Below is a small trained network, with its code and all its weights. Each question gives an input and a target symbol and asks what happens when units are switched off, that is, made to give their printed mean instead of their output.

import numpy as np


def w(rows, s, z=0):
    codes = np.array(rows[::2]) - 128.0
    scale = np.full(codes.shape[1], s)
    scale[-1] = z or s
    return codes * scale


def f(y):
    return y / 2 * (1 + np.tanh(0.7978845608 * (y + 0.044715 * y**3)))


def softmax(a):
    e = np.exp(a - a.max(-1, keepdims=True))
    return e / e.sum(-1, keepdims=True)


def log_softmax(a):
    a = a - a.max(-1, keepdims=True)
    return a - np.log(np.exp(a).sum(-1, keepdims=True))


def net(x, mask):
    ids = ['αγδεηθλμξπστφψω'.index(c) for c in x.split()]
    T = len(ids)
    res = E[ids] + P[:T]
    u = 0
    for l in range(2):
        q, k, v = (res @ M[l].T for M in (Q, K, V))
        z = softmax(np.where(np.tri(T) > 0, q @ k.T / 2**0.5, -1e9)) @ v
        res = res + np.where(mask[u], z, O[l][:, -1]) @ O[l][:, :-1]
        u += 1
        y = f(res @ A[l][:, :-1].T + A[l][:, -1])
        res = res + np.where(mask[u : u + 12], y, B[l][:, -1]) @ B[l][:, :-1]
        u += 12
    return log_softmax(res[-1] @ U[:, :-1].T + U[:, -1])


Q, K, V, O, A, B = {}, {}, {}, {}, {}, {}
E = w([
[178,118,151,128,184],'α',
[28,206,122,133,107],'γ',
[163,102,123,110,173],'δ',
[214,84,83,136,63],'ε',
[57,76,143,134,166],'η',
[157,65,71,204,90],'θ',
[1,184,99,218,107],'λ',
[209,254,98,149,76],'μ',
[187,128,89,108,150],'ξ',
[152,139,163,143,81],'π',
[94,109,118,67,90],'σ',
[137,231,174,82,150],'τ',
[113,83,178,125,59],'φ',
[118,133,35,105,68],'ψ',
[195,202,105,64,155],'ω',
],0.018)
P = w([
[55,116,2,146,167],'0',
[80,109,37,134,159],'1',
[94,111,57,124,145],'2',
[103,110,75,104,134],'3',
[113,114,96,88,122],'4',
[122,115,112,71,112],'5',
[127,119,135,53,105],'6',
[132,117,152,33,96],'7',
],0.0081)
Q[0] = w([
[4,26,160,209,1],'L0H0',
[227,55,141,162,78],'L0H0',
],0.036)
K[0] = w([
[99,126,39,254,165],'L0H0',
[219,63,78,143,97],'L0H0',
],0.042)
V[0] = w([
[122,119,107,246,176],'L0H0',
[144,163,78,155,192],'L0H0',
],0.011)
O[0] = w([
[194,96,202,4,93,208],'L0H0',
[99,183,210,120,61,253],'L0H0',
],0.0044,0.0033)
A[0] = w([
[109,117,88,255,146,111],'L0N0',
[168,132,133,177,77,54],'L0N1',
[99,141,185,160,124,9],'L0N2',
[121,97,123,123,140,100],'L0N3',
[152,94,174,208,135,99],'L0N4',
[136,120,151,125,133,93],'L0N5',
[181,119,124,162,142,81],'L0N6',
[123,131,137,92,139,89],'L0N7',
[114,109,133,137,161,47],'L0N8',
[111,172,116,142,92,2],'L0N9',
[77,168,159,114,135,47],'L0N10',
[131,169,172,126,154,68],'L0N11',
],0.02,0.0071)
B[0] = w([
[7,169,31,223,132,242],'L0N0',
[117,77,184,196,118,206],'L0N1',
[235,75,158,68,166,117],'L0N2',
[125,91,81,142,131,152],'L0N3',
[172,124,83,52,119,130],'L0N4',
[120,153,130,188,118,106],'L0N5',
[132,55,105,110,123,179],'L0N6',
[87,121,61,209,165,165],'L0N7',
[166,117,205,87,71,104],'L0N8',
[236,50,214,155,89,199],'L0N9',
[136,38,70,154,144,251],'L0N10',
[109,97,70,208,100,158],'L0N11',
],0.014,0.0025)
Q[1] = w([
[224,149,6,50,224],'L1H0',
[104,220,69,69,99],'L1H0',
],0.012)
K[1] = w([
[238,211,9,105,31],'L1H0',
[154,255,99,76,100],'L1H0',
],0.018)
V[1] = w([
[85,65,196,164,254],'L1H0',
[95,43,107,91,78],'L1H0',
],0.0091)
O[1] = w([
[87,106,139,139,255,141],'L1H0',
[104,74,124,84,118,255],'L1H0',
],0.0066,0.0076)
A[1] = w([
[146,187,113,92,194,123],'L1N0',
[139,248,195,143,193,47],'L1N1',
[132,154,181,48,150,155],'L1N2',
[111,209,110,91,134,203],'L1N3',
[202,131,139,103,148,153],'L1N4',
[98,138,190,93,185,154],'L1N5',
[122,130,187,100,197,2],'L1N6',
[159,140,67,76,133,66],'L1N7',
[92,252,158,120,117,130],'L1N8',
[70,150,128,61,146,116],'L1N9',
[95,166,118,136,94,65],'L1N10',
[162,81,174,75,136,181],'L1N11',
],0.019,0.0095)
B[1] = w([
[133,81,150,160,250,167],'L1N0',
[175,174,26,53,20,150],'L1N1',
[52,96,114,132,133,188],'L1N2',
[192,126,140,205,128,247],'L1N3',
[78,162,198,76,180,179],'L1N4',
[143,118,151,17,123,218],'L1N5',
[182,78,141,191,105,157],'L1N6',
[42,134,153,142,95,189],'L1N7',
[102,52,171,91,98,192],'L1N8',
[167,144,103,152,161,220],'L1N9',
[158,171,122,65,123,170],'L1N10',
[140,216,95,152,112,254],'L1N11',
],0.026,0.007)
U = w([
[141,133,147,165,155,63],'α',
[139,125,146,173,204,57],'γ',
[185,124,107,62,150,130],'δ',
[193,87,229,197,73,125],'ε',
[195,178,33,228,123,146],'η',
[112,183,139,143,40,169],'θ',
[121,154,155,148,177,90],'λ',
[72,154,123,116,144,112],'μ',
[86,142,201,220,165,54],'ξ',
[163,182,215,181,148,70],'π',
[101,132,153,127,134,156],'σ',
[82,157,171,138,159,143],'τ',
[206,122,154,253,161,75],'φ',
[91,139,143,128,123,108],'ψ',
[50,25,18,181,128,254],'ω',
],0.0049,0.0071)

Each question gives the input, a string of symbols that net reads in full, and the target symbol t.
The units are the heads (2 rows each of Q, K, V and O) and the neurons (one row each of A and B). Each row of codes is followed by its name. A weight is (code - 128) times the scale printed after its matrix; where a second scale follows, it is the last column's (O, A, B and U).
mask holds one flag per unit, layer by layer, with each layer's heads first. A switched-off unit (its flag False) gives its mean, the last column of its rows in O or B, instead of its output. The means were averaged over made-up inputs and are rounded, as every weight is.
A unit's drop is (log p(t) with every unit on - log p(t) with that unit switched off) / (log p(t) with every unit on - log p(t) with every unit switched off).
The circuit of an input: a set's keep is (log p(t) with only the set's units on - log p(t) with every unit switched off) / (log p(t) with every unit on - log p(t) with every unit switched off). Starting from the 12 units with the biggest drops (on a tie, the unit counted first), units are removed one at a time, each time the one whose removal leaves the highest keep (on an exact tie, the one counted first), for as long as the keep stays at least 0.8.
units of the circuit, in order: the units of the circuit, biggest drop first
unit that matters most: the unit with the biggest drop
k most important neurons: the k neurons with the biggest drops, biggest first
k most important neurons of layer l: the k neurons of layer l with the biggest drops, biggest first
input σ α δ, target η: unit that matters most => L0H0
input α π δ η λ α λ τ, target ω: units of the circuit, in order => (L0N11; L0N10)
input ξ τ ψ μ ξ, target θ: units of the circuit, in order => (L1H0; L1N7)
input θ γ λ θ ψ η θ θ, target θ: units of the circuit, in order => (L0H0; L1N11; L1N3)
input σ λ μ λ ε τ δ, target φ: 2 most important neurons => (L0N1; L1N3)
input ε σ α ε σ ξ, target η: 2 most important neurons => (L0N0; L0N6)
input ε η η π ε, target η: 4 most important neurons => (L0N1; L1N11; L1N5; L0N0)
input η ε π ξ, target τ: 2 most important neurons of layer 0 => (L0N0; L0N1)
input η ε μ, target π: 4 most important neurons => (L0N9; L1N4; L1N11; L0N0)
input δ τ φ γ σ η γ, target η: 3 most important neurons => (L0N10; L0N9; L1N11)
input ψ ξ α ψ φ μ σ α, target η: 2 most important neurons => (L0N0; L1N3)
input ξ λ φ θ ω π α, target ε: 2 most important neurons => (L1N8; L0N10)
input α α τ φ σ ψ θ δ, target θ: units of the circuit, in order => (L1H0; L1N11; L0N1; L1N7)
input ε η ω ω π μ, target ε: units of the circuit, in order => (L0N9)
input η η θ α μ μ, target π: units of the circuit, in order => (L0N9; L1N4; L1N11; L0N0)
input σ μ φ φ π α, target ω: 3 most important neurons of layer 0 => (L0N0; L0N6; L0N9)
input σ α θ α η π, target δ: units of the circuit, in order => (L1N5; L1H0; L0N10; L0N11)
input ψ α θ ψ γ τ η φ, target δ: units of the circuit, in order => (L1N5; L1H0; L0N11)
input δ α λ α λ, target η: 3 most important neurons => (L0N10; L1N11; L0N2)
input ε δ λ ε, target η: 3 most important neurons => (L0N1; L1N11; L0N0)
input θ α δ ξ, target ξ: unit that matters most => L0N0
